(in the rows, 128 means zero)
Each row has a class, written after it.
110,108,122,113,115,133,177,185,137,125,119,217,164,125,119,170,144,146,107,143,134,152,131,114,128,148,143,82,148,165,136,102,146,90,122,114,140,116,102,166,158,140,135,82,134,131,126,107,121,104,157,83,138,141,95,141	K_698
166,162,131,130,85,140,128,149,122,141,147,115,122,88,111,133,113,138,76,171,132,132,134,134,172,113,123,146,131,140,124,139,152,146,108,121,126,120,162,137,157,100,103,135,133,158,132,124,111,164,126,113,131,114,131,128	K_648
123,104,147,132,115,139,114,105,135,102,112,173,153,137,162,132,148,149,144,132,144,115,130,129,136,139,113,132,129,157,134,114,131,138,167,104,136,103,122,149,135,132,87,149,132,118,118,87,110,151,108,136,116,111,121,128	K_625
157,116,135,115,141,134,80,95,133,163,130,147,96,143,159,121,180,139,136,123,126,114,151,122,148,108,107,175,115,132,117,89,135,158,131,90,126,114,147,166,141,91,132,141,110,116,124,123,126,170,79,165,126,124,126,131	K_867
141,144,149,114,132,135,80,155,150,139,115,96,129,123,177,151,108,147,67,87,144,159,87,133,133,129,126,149,141,104,157,113,137,112,82,138,155,143,124,120,74,136,80,130,134,137,177,94,97,104,83,147,117,134,126,124	K_706
143,166,133,145,111,153,102,165,134,139,145,114,131,76,95,151,143,143,81,146,117,139,133,149,153,107,126,140,134,142,123,137,157,143,105,87,124,117,138,123,146,80,118,142,136,158,116,124,115,169,111,121,145,108,131,134	K_906
112,113,134,144,137,137,103,127,142,105,106,167,168,154,139,141,144,152,111,123,124,120,118,147,124,124,119,114,135,138,131,139,127,127,137,101,129,96,157,121,163,138,114,137,134,96,117,117,129,153,110,129,132,146,133,125	K_642
138,110,120,119,139,88,113,134,157,162,130,119,104,164,120,176,153,166,133,157,150,165,112,157,138,167,133,120,144,132,162,84,132,85,134,137,169,177,120,141,116,89,120,132,129,114,165,103,87,105,75,112,138,88,107,107	K_966
121,122,161,145,143,135,161,144,125,56,139,80,123,106,124,119,146,147,51,168,106,131,113,92,127,117,92,121,118,150,136,144,182,109,142,131,106,65,170,69,109,153,161,118,114,153,168,112,126,119,164,128,144,118,124,124	K_698
153,148,146,136,87,134,141,141,115,140,156,114,117,80,120,113,129,135,90,154,131,119,129,121,177,96,114,130,109,127,134,147,157,145,130,120,112,116,167,140,122,86,114,137,113,163,133,124,106,144,148,122,127,89,132,133	K_625
147,157,127,154,136,137,101,140,127,127,154,126,128,109,93,144,119,122,82,141,107,131,127,145,139,127,90,131,110,104,123,161,173,158,118,110,132,104,149,101,151,107,142,140,148,143,109,127,133,180,129,111,132,100,153,135	K_867
112,128,145,164,159,124,88,106,147,121,107,160,158,141,167,142,158,141,150,115,144,127,103,134,151,154,100,141,105,127,117,151,104,129,151,129,140,111,134,144,119,110,87,160,128,138,135,136,154,102,88,145,124,112,119,138	K_966
142,137,130,109,136,111,78,142,147,121,115,105,105,108,153,144,118,155,102,134,165,157,114,155,131,170,103,137,144,134,144,116,124,102,130,130,168,145,108,104,86,109,106,124,131,137,181,129,115,105,104,121,123,109,120,136	K_966
165,90,159,92,58,114,107,162,104,92,110,154,98,134,142,128,139,157,53,143,150,119,120,67,155,174,83,97,107,194,159,64,181,112,145,143,132,124,103,101,115,124,91,109,80,122,149,89,105,38,120,107,125,119,116,130	K_625
158,158,137,133,122,132,110,129,121,136,133,96,117,68,120,127,143,145,84,182,127,139,124,152,163,99,127,160,143,139,121,138,146,126,118,130,134,128,166,119,128,72,121,158,129,157,132,131,115,180,119,123,127,85,129,140	K_906
162,149,129,132,107,139,142,137,132,179,146,107,128,76,99,116,128,132,64,189,127,132,139,135,153,94,132,135,156,124,126,147,174,148,114,123,122,130,148,128,167,101,134,132,111,136,126,147,121,135,123,102,129,110,140,124	K_706
158,156,125,132,96,139,129,149,123,133,148,141,133,88,126,135,127,142,78,171,138,117,139,125,166,105,128,117,138,151,132,148,147,147,129,123,129,119,167,132,152,96,109,140,128,144,142,129,116,168,130,107,127,117,140,127	K_648
105,123,145,152,161,133,83,106,134,111,111,154,146,126,144,128,144,152,120,109,105,124,137,166,127,131,88,121,78,166,116,139,104,120,144,110,121,64,149,96,167,132,148,139,120,104,128,139,127,155,112,165,127,124,147,133	K_625
179,148,126,113,73,147,120,136,117,134,156,117,121,82,85,148,103,152,80,181,123,134,150,163,155,119,135,132,127,179,131,136,158,143,108,118,133,124,155,135,162,84,118,144,142,153,134,119,99,191,127,111,130,98,133,126	K_648
168,174,125,137,111,142,137,158,114,151,168,119,114,78,91,115,97,146,85,159,124,134,133,156,150,114,112,128,135,133,132,142,160,127,104,106,136,115,150,128,157,99,144,124,124,154,137,136,112,196,133,111,131,95,128,137	K_407
107,120,116,131,115,136,139,156,126,86,114,155,160,147,103,181,121,179,92,167,120,156,109,134,128,158,119,84,130,218,132,119,115,98,151,99,129,101,138,128,191,156,137,108,156,104,142,126,126,126,137,89,152,133,111,126	K_698
129,134,154,161,146,146,127,114,136,140,123,150,139,140,119,131,166,133,106,153,120,113,125,129,133,125,101,150,114,101,124,117,156,147,139,127,126,92,154,135,156,130,139,162,107,116,113,114,131,150,78,142,132,118,131,114	K_698
128,175,149,115,133,112,61,157,122,86,97,48,92,123,117,106,101,161,81,128,157,150,95,138,133,212,89,128,93,129,143,127,131,124,103,117,138,137,115,100,82,89,102,160,107,132,170,153,130,40,81,147,139,102,127,132	K_906
119,120,135,139,148,134,143,146,134,120,138,150,151,127,133,131,115,136,111,112,116,146,107,114,112,147,114,102,127,142,136,159,131,104,113,130,122,98,125,111,140,162,139,92,134,139,144,133,144,78,143,125,133,138,113,137	K_706
155,171,120,138,87,142,123,179,130,128,152,152,149,86,114,145,88,139,80,163,126,124,131,140,155,101,127,113,137,159,143,132,184,144,110,112,125,123,162,133,159,90,99,136,139,157,114,119,102,180,140,116,128,100,124,145	K_706
162,177,135,129,92,147,131,135,123,149,150,103,124,74,91,136,125,148,82,183,129,139,127,151,169,107,113,139,135,138,128,146,151,130,105,116,130,126,169,126,136,81,121,145,146,169,128,139,109,179,124,103,128,99,134,131	K_906
128,110,136,128,116,138,166,162,116,111,125,182,163,126,131,126,111,140,88,126,129,119,111,111,126,139,120,82,135,156,139,157,178,93,112,130,123,105,133,111,151,165,130,99,120,139,140,120,127,115,155,100,129,137,100,137	K_407
124,138,120,107,116,139,143,169,129,118,151,112,132,26,124,106,119,163,112,134,169,151,152,168,158,108,169,107,153,138,126,156,110,126,121,98,170,82,114,161,146,99,125,109,139,165,179,125,130,192,169,132,116,122,150,147	K_625
127,124,145,131,119,121,101,88,129,126,111,141,126,111,128,120,167,159,143,166,133,129,153,165,145,135,86,128,94,170,122,106,93,139,156,102,125,85,122,146,170,88,125,165,119,127,130,126,104,145,107,138,128,115,137,124	K_698
122,107,140,124,95,128,166,172,118,79,123,163,133,101,136,134,152,162,103,173,114,126,87,58,128,130,148,116,144,186,142,148,121,109,126,152,111,106,153,134,122,122,138,102,127,155,146,107,139,72,133,123,154,143,103,128	K_698
135,125,133,122,121,136,150,140,139,121,131,180,151,123,140,137,151,129,94,112,119,128,114,86,132,146,131,112,160,149,139,127,171,110,128,138,127,109,133,111,150,145,122,125,119,137,159,130,115,83,131,128,128,145,122,122	K_906
136,133,140,127,110,136,157,155,126,114,122,165,150,122,126,134,124,146,103,127,124,144,111,100,116,151,105,106,141,152,140,139,137,106,133,144,127,105,126,123,135,155,123,95,139,147,142,126,125,99,144,114,138,136,106,135	K_966
126,127,134,116,139,128,118,98,133,122,130,173,150,110,150,126,155,155,116,148,137,131,132,148,121,138,108,125,141,152,139,163,121,120,158,125,142,96,130,121,139,103,123,139,157,120,143,93,120,183,93,132,109,113,151,134	K_867
107,125,141,149,137,143,101,121,141,99,106,155,153,143,159,141,140,149,147,126,137,122,128,135,132,135,97,129,105,152,126,123,121,128,156,100,114,100,138,121,137,138,115,138,142,120,114,113,111,143,117,142,123,113,113,129	K_625
116,120,133,129,121,137,155,149,131,109,121,193,148,119,131,126,119,164,95,124,134,139,101,120,108,158,119,102,149,177,139,170,149,94,131,122,139,107,108,104,156,159,138,102,139,133,160,126,148,102,136,110,125,134,107,138	K_407
118,113,146,126,118,142,158,154,123,120,128,137,156,114,110,133,123,137,95,124,117,132,112,94,122,146,98,103,134,159,144,136,135,110,123,152,121,110,108,119,138,161,115,112,136,143,149,114,114,88,147,98,138,120,121,120	K_254
137,134,122,105,128,98,83,151,144,119,115,109,95,126,137,132,101,150,119,130,154,153,117,141,118,170,96,126,151,124,154,92,120,95,132,126,182,139,111,96,94,116,115,111,136,132,165,116,102,110,102,117,133,126,129,132	K_966
120,106,147,147,145,148,95,105,130,127,118,138,150,124,142,125,143,136,118,123,123,127,133,131,143,114,107,138,131,137,118,131,134,132,134,132,118,102,147,130,128,129,112,128,130,123,135,107,111,156,111,140,126,104,131,130	K_642
146,151,126,132,97,139,137,155,127,116,143,124,130,89,115,116,102,165,82,176,147,139,128,130,161,111,144,121,151,143,130,154,158,134,130,105,133,116,169,130,163,115,108,130,143,145,133,121,117,185,129,103,123,115,130,136	K_642
150,164,120,105,143,102,75,131,127,124,124,72,84,122,127,125,111,145,103,141,152,166,117,130,140,161,103,140,130,152,148,91,98,84,107,156,158,140,129,94,92,105,134,107,126,127,179,131,115,95,73,134,133,116,130,131	K_254
163,149,114,127,122,125,141,156,146,152,144,151,152,75,122,184,149,158,57,187,131,123,125,152,157,115,139,120,146,170,147,165,199,118,116,98,136,115,197,132,194,106,112,148,150,134,146,130,86,189,85,84,150,102,118,119	K_867
164,171,127,115,90,155,135,120,131,154,140,97,113,60,131,135,135,144,95,160,146,123,144,148,163,111,137,153,144,128,116,123,172,160,123,95,131,136,155,134,135,89,109,151,144,179,120,133,95,190,134,114,117,101,129,131	K_906
146,150,124,105,133,96,56,148,127,143,131,73,66,100,96,114,117,152,87,149,145,160,123,150,112,168,71,142,148,139,156,103,123,108,108,126,176,145,104,78,91,81,142,113,126,128,167,132,116,91,89,110,134,94,149,128	K_254
165,157,130,148,105,161,124,151,135,132,132,119,141,83,101,140,99,145,83,184,144,125,145,146,154,119,108,126,125,133,129,148,164,144,121,119,122,113,152,120,153,95,115,142,135,147,124,144,119,151,117,104,133,102,130,136	K_867
135,119,139,124,92,128,165,154,116,117,128,193,147,148,122,126,128,138,115,113,129,124,118,80,125,145,113,93,148,157,150,127,143,118,146,159,125,101,124,132,146,171,105,96,123,123,147,141,141,78,136,114,135,159,111,128	K_966
108,107,150,139,136,135,92,132,138,80,102,163,160,137,144,141,130,160,135,135,138,121,130,141,134,129,107,119,103,178,132,125,114,114,153,109,110,91,134,128,155,134,100,133,125,119,128,105,130,147,110,142,125,129,113,140	K_698
122,112,140,160,147,109,86,127,146,122,108,195,140,169,131,116,143,140,126,112,123,114,137,158,124,132,80,94,91,142,126,93,160,115,146,82,125,118,116,127,175,128,128,123,85,98,110,100,100,143,114,147,126,123,128,136	K_642
115,160,151,149,175,156,53,119,110,91,124,85,161,141,167,110,148,121,140,104,140,135,94,91,167,160,65,162,108,115,110,152,106,155,129,127,95,111,114,150,87,159,80,126,144,153,132,134,151,99,132,143,113,91,120,125	K_254
111,94,142,141,150,140,108,109,142,86,109,140,183,131,154,151,136,140,121,165,152,122,146,150,129,141,123,130,146,154,131,131,144,124,181,130,127,91,149,129,141,120,90,159,137,108,129,113,127,164,120,120,136,114,117,132	K_906
137,177,103,102,160,120,62,154,143,108,132,97,111,102,128,134,85,166,107,144,157,177,116,168,114,203,93,113,131,149,157,138,88,82,111,124,165,155,126,93,83,100,140,115,139,115,171,163,106,96,87,132,129,111,127,141	K_625
120,142,134,137,149,140,122,182,142,102,125,141,156,97,123,120,134,126,89,121,138,141,103,110,134,162,112,100,130,157,128,157,143,87,97,108,141,102,118,123,140,136,126,106,100,149,167,145,157,64,119,140,149,150,111,151	K_906
152,155,105,111,90,106,137,152,109,132,142,117,95,82,112,143,90,147,86,162,125,141,153,148,143,112,133,147,108,138,119,142,125,154,127,111,125,133,170,129,145,73,128,124,135,155,129,153,133,151,149,128,157,131,130,145	K_698
123,121,164,180,127,160,160,96,144,90,104,167,202,132,100,122,103,150,150,163,137,127,121,149,127,155,121,142,112,119,130,136,143,117,157,148,108,79,133,135,156,135,116,165,140,121,86,114,105,123,88,116,117,111,117,123	K_407
143,147,127,102,165,104,75,126,132,147,133,80,78,110,142,118,117,151,86,130,160,155,126,135,146,171,96,118,141,121,145,114,115,111,114,144,171,155,120,98,84,92,116,118,118,129,192,128,109,91,87,120,131,91,141,129	K_254
136,129,107,134,127,156,102,112,119,163,128,140,124,132,137,168,183,147,133,141,152,108,130,131,145,171,135,150,138,208,109,127,159,161,130,109,121,141,127,188,178,140,94,141,138,112,138,129,128,145,65,134,149,88,105,100	K_407
123,141,141,138,135,144,149,157,123,112,133,178,140,118,121,117,152,131,99,122,131,140,114,95,124,150,105,122,129,155,127,156,137,100,124,147,129,92,121,133,151,159,136,123,118,148,154,126,145,94,138,126,132,138,113,130	K_648
134,142,126,116,148,112,78,146,137,107,112,97,98,116,145,128,95,152,88,132,152,161,102,155,121,161,108,133,138,126,151,105,143,107,114,139,168,149,122,96,92,113,128,120,133,125,162,120,105,101,103,136,128,107,127,137	K_706
143,133,137,122,157,119,75,133,133,143,117,58,94,106,144,131,114,160,100,153,141,149,93,134,145,145,80,135,114,120,148,103,102,98,95,160,156,160,154,92,55,92,135,120,124,141,169,136,94,98,84,129,128,85,121,132	K_254
145,160,140,148,119,159,127,148,121,145,148,123,126,86,105,130,129,151,105,144,122,132,138,129,142,125,112,129,145,128,124,146,156,144,129,105,111,106,138,108,145,115,117,126,146,151,107,126,106,169,119,109,120,96,134,128	K_906
140,129,145,135,124,119,144,131,128,141,147,146,138,121,107,115,130,124,89,114,109,129,118,113,148,151,89,81,75,134,139,156,137,109,105,146,108,99,138,132,132,144,123,102,94,144,153,155,137,45,153,126,149,133,114,140	K_625
127,114,139,140,127,146,107,104,146,104,109,174,163,117,144,148,141,158,120,148,149,130,146,154,120,141,114,120,120,166,129,138,123,130,160,125,130,92,133,121,155,124,117,149,142,109,140,116,111,149,103,130,124,125,135,124	K_642
170,182,146,135,106,152,122,159,111,174,156,103,102,67,92,117,142,125,71,151,113,118,128,130,179,101,102,146,113,111,112,145,153,155,88,121,114,121,149,144,150,91,124,134,117,166,120,136,118,174,132,112,125,94,138,131	K_648
119,133,138,106,126,124,159,153,139,120,123,199,167,106,114,135,141,160,98,134,140,133,134,122,129,155,115,49,152,168,147,149,159,101,129,118,127,91,122,100,183,157,108,115,121,124,146,139,85,76,148,85,122,125,125,121	K_706
162,159,131,134,93,153,140,146,135,140,143,140,140,84,96,138,103,137,91,175,134,121,146,136,150,105,126,131,136,136,125,146,167,142,120,121,119,107,159,130,162,100,121,142,132,152,121,138,115,174,126,105,128,112,132,136	K_867
114,86,148,149,139,148,127,108,134,118,110,165,159,122,145,129,120,159,133,145,134,119,134,136,132,117,115,125,135,158,126,127,130,128,144,123,116,95,141,130,141,122,127,129,129,124,127,105,118,150,119,127,111,99,134,129	K_706
144,141,129,103,145,105,71,140,129,117,121,101,85,108,145,135,122,163,101,136,155,168,111,153,130,173,98,131,143,139,153,112,106,99,112,137,168,138,118,107,90,108,111,114,142,131,182,121,110,97,104,120,121,103,126,138	K_698
168,174,92,123,88,158,110,124,121,191,163,113,82,99,100,124,65,117,56,110,124,144,167,131,162,114,174,167,161,153,108,138,225,180,67,104,127,186,156,152,152,109,110,131,125,174,142,133,129,209,93,155,136,106,133,138	K_906
142,150,125,111,141,106,93,150,131,128,102,110,115,127,139,141,112,159,109,132,169,162,100,143,130,192,99,106,127,126,157,125,119,86,118,145,165,160,106,120,89,120,100,122,136,112,180,132,100,56,94,119,126,93,112,128	K_625
158,157,121,94,78,115,160,143,123,145,158,152,139,69,93,146,144,180,119,203,121,138,158,163,156,99,141,127,130,166,141,133,115,147,138,114,150,139,153,125,185,69,138,149,153,139,137,154,85,170,127,116,123,105,138,114	K_648
110,162,108,134,144,126,89,108,138,132,103,192,156,145,141,155,170,118,109,115,136,122,150,152,169,120,102,141,103,196,120,120,152,107,143,106,126,124,155,139,179,120,109,156,129,116,120,139,132,186,61,142,139,135,122,139	K_966
115,104,159,158,121,128,151,80,144,92,107,177,155,160,141,137,174,138,103,140,100,126,117,106,121,121,113,151,136,152,126,87,158,123,181,154,130,102,106,123,155,155,120,136,132,124,108,37,110,167,100,151,142,131,124,111	K_625
138,119,124,119,113,123,176,150,114,131,143,142,143,86,106,125,121,142,106,148,125,139,134,103,139,140,125,93,153,160,143,142,130,98,126,149,125,132,102,140,120,110,125,104,117,157,177,140,125,65,155,101,133,115,120,132	K_698
123,104,157,147,127,122,112,123,117,119,110,162,151,134,150,109,167,140,135,109,127,98,124,114,133,126,80,95,98,124,147,117,125,144,155,124,109,101,125,132,117,129,95,128,107,113,127,102,100,101,131,136,118,96,135,129	K_642
160,165,129,149,93,155,128,157,119,137,147,154,139,95,89,137,113,161,81,163,128,133,120,157,163,145,106,103,131,145,144,148,154,145,132,107,126,123,129,136,175,93,91,153,149,136,123,127,108,158,115,102,136,95,130,133	K_906
167,155,140,118,126,130,88,126,118,136,132,71,86,130,131,120,121,151,105,142,145,153,118,129,142,167,107,161,142,139,142,93,119,103,121,149,148,143,121,117,90,103,107,124,129,129,167,117,107,84,71,134,123,98,116,122	K_648
121,109,133,125,128,122,135,139,118,124,130,183,144,137,139,123,121,132,81,96,113,126,127,109,123,145,86,89,137,145,139,143,147,109,125,137,113,94,130,95,145,177,111,98,113,134,164,132,132,79,171,113,125,143,127,135	K_698
148,141,123,135,146,114,70,140,138,131,127,108,80,122,141,134,114,140,117,124,152,162,102,159,126,149,113,150,148,129,138,111,129,99,112,140,173,168,103,100,96,98,135,122,127,124,168,116,102,109,96,137,123,101,127,131	K_407
133,131,144,133,109,141,165,142,128,114,127,144,151,100,119,124,123,140,96,137,124,131,117,108,123,144,114,111,129,158,141,148,136,105,122,142,125,112,125,119,126,145,130,117,124,145,153,133,130,70,143,114,133,120,115,131	K_625
113,94,142,131,119,114,177,158,116,116,99,200,164,159,119,135,116,173,115,139,125,154,116,90,119,164,103,62,126,169,152,127,138,80,147,132,126,106,101,147,167,169,108,101,129,121,142,103,106,75,137,93,133,128,98,127	K_698
155,140,146,115,81,153,156,125,123,128,120,149,117,89,152,100,109,140,79,115,122,132,115,82,132,144,109,127,130,150,138,130,133,128,129,180,124,119,126,133,95,144,109,111,122,173,149,134,116,82,150,130,125,147,132,137	K_966
120,142,103,132,117,144,91,184,128,120,124,150,87,157,106,171,80,162,150,57,120,175,75,154,102,187,161,155,172,148,133,113,85,104,61,91,123,120,99,124,106,146,142,61,175,114,165,108,121,117,65,157,144,141,86,133	K_648
121,106,152,136,116,146,71,101,138,81,113,152,142,138,143,116,123,152,133,153,143,120,139,144,150,139,76,127,98,167,125,114,92,131,169,121,120,100,115,119,118,111,88,134,127,125,118,93,118,144,120,140,119,127,134,141	K_648
130,124,139,122,128,122,157,147,129,116,108,150,149,118,132,134,132,163,95,135,117,149,108,113,120,168,118,105,140,153,128,133,126,105,131,138,123,105,120,114,154,162,130,95,133,135,146,133,123,86,142,109,142,129,104,132	K_966
168,104,146,103,77,101,180,111,109,166,157,202,113,131,77,134,109,167,87,149,107,131,131,156,108,162,123,74,143,136,157,139,150,120,120,133,155,95,123,112,177,171,127,126,136,106,176,116,83,89,126,67,127,123,143,99	K_698
128,135,109,132,141,134,96,127,150,107,105,160,149,127,143,182,144,135,107,129,131,117,150,146,125,149,133,126,110,197,114,105,152,119,124,117,133,108,133,123,178,136,127,119,134,114,124,117,114,159,89,140,160,152,127,117	K_407
147,126,145,116,143,94,96,141,130,129,120,112,119,122,129,124,108,166,90,163,148,154,115,151,138,182,99,120,157,114,150,121,131,107,124,171,169,131,131,99,115,113,101,129,123,121,184,139,112,82,101,109,134,90,122,123	K_966
109,103,135,152,136,141,109,113,127,72,102,147,152,109,151,140,142,153,118,164,156,126,129,147,140,161,100,128,101,165,119,158,99,145,168,112,125,64,138,123,158,126,121,148,149,105,137,110,141,147,101,135,143,117,139,129	K_625
115,142,117,119,100,154,168,138,123,141,154,178,174,146,126,160,127,99,103,132,123,131,103,129,107,140,136,97,117,151,141,170,162,99,128,167,147,114,140,116,141,186,155,138,147,128,145,142,135,115,164,107,120,141,114,120	K_407
131,133,138,131,123,145,158,151,124,109,131,181,159,126,130,126,131,150,103,127,146,137,116,101,135,169,106,85,136,161,140,158,143,101,129,139,117,115,121,133,137,160,109,107,119,136,154,136,135,67,149,111,122,118,103,134	K_625
128,117,150,137,129,148,127,146,125,111,121,152,161,111,137,123,127,147,87,111,124,137,102,103,121,144,122,103,129,166,141,155,139,113,118,151,125,108,124,120,139,153,110,123,126,142,145,121,127,73,120,118,137,131,109,134	K_254
115,117,143,139,157,134,104,118,146,121,115,159,152,126,150,133,145,145,119,130,129,126,133,140,137,128,94,133,138,128,122,131,130,131,149,116,128,107,139,115,138,132,115,130,133,127,126,117,122,172,120,125,123,112,128,136	K_966
154,144,128,110,168,115,49,138,115,134,137,69,95,125,133,120,110,154,76,104,147,166,109,141,149,178,71,131,119,120,153,112,113,104,100,150,152,142,131,110,85,103,99,114,135,130,184,125,115,90,98,130,133,89,130,138	K_254
133,122,140,150,141,146,114,124,146,132,128,166,151,106,139,124,166,127,133,129,146,106,132,128,126,135,101,121,129,130,134,152,132,137,135,123,121,105,128,157,130,110,110,136,118,125,134,119,129,130,103,133,127,125,135,128	K_642
132,117,135,118,106,138,186,151,124,124,140,169,147,109,99,126,137,152,99,151,148,126,141,124,122,152,136,79,150,157,141,133,168,118,131,123,135,102,115,130,164,135,151,107,111,123,151,127,115,108,143,96,133,123,122,118	K_407
127,129,136,115,138,127,137,134,117,113,129,147,127,104,145,118,129,149,94,108,130,144,117,109,138,138,106,108,127,175,138,137,146,102,123,134,130,109,132,120,135,144,128,95,136,148,167,132,118,86,141,127,132,122,120,136	K_706
156,136,123,118,131,110,99,146,145,127,123,102,116,134,111,144,84,173,107,155,140,172,116,175,118,173,104,109,137,116,175,91,107,93,114,141,178,159,114,114,111,116,100,123,153,109,154,114,77,89,95,111,127,116,132,125	K_698
122,99,156,138,114,126,163,163,113,115,120,172,144,131,128,117,125,171,94,118,112,138,100,119,129,146,104,92,126,152,138,126,119,106,132,127,150,99,107,133,148,165,121,113,116,130,170,115,121,88,140,118,138,128,125,123	K_966
99,101,135,150,149,131,99,114,139,103,104,166,162,166,137,147,155,139,163,107,128,129,131,137,132,139,112,107,125,158,135,118,120,117,155,100,124,101,112,125,156,138,100,123,145,109,112,98,126,141,112,137,126,121,128,130	K_906
151,170,135,124,99,146,110,149,126,140,161,106,115,73,89,120,113,136,69,161,149,141,147,151,168,103,112,137,130,149,128,144,154,145,103,121,133,120,149,131,139,88,115,136,119,164,146,132,123,176,121,119,134,106,140,136	K_254
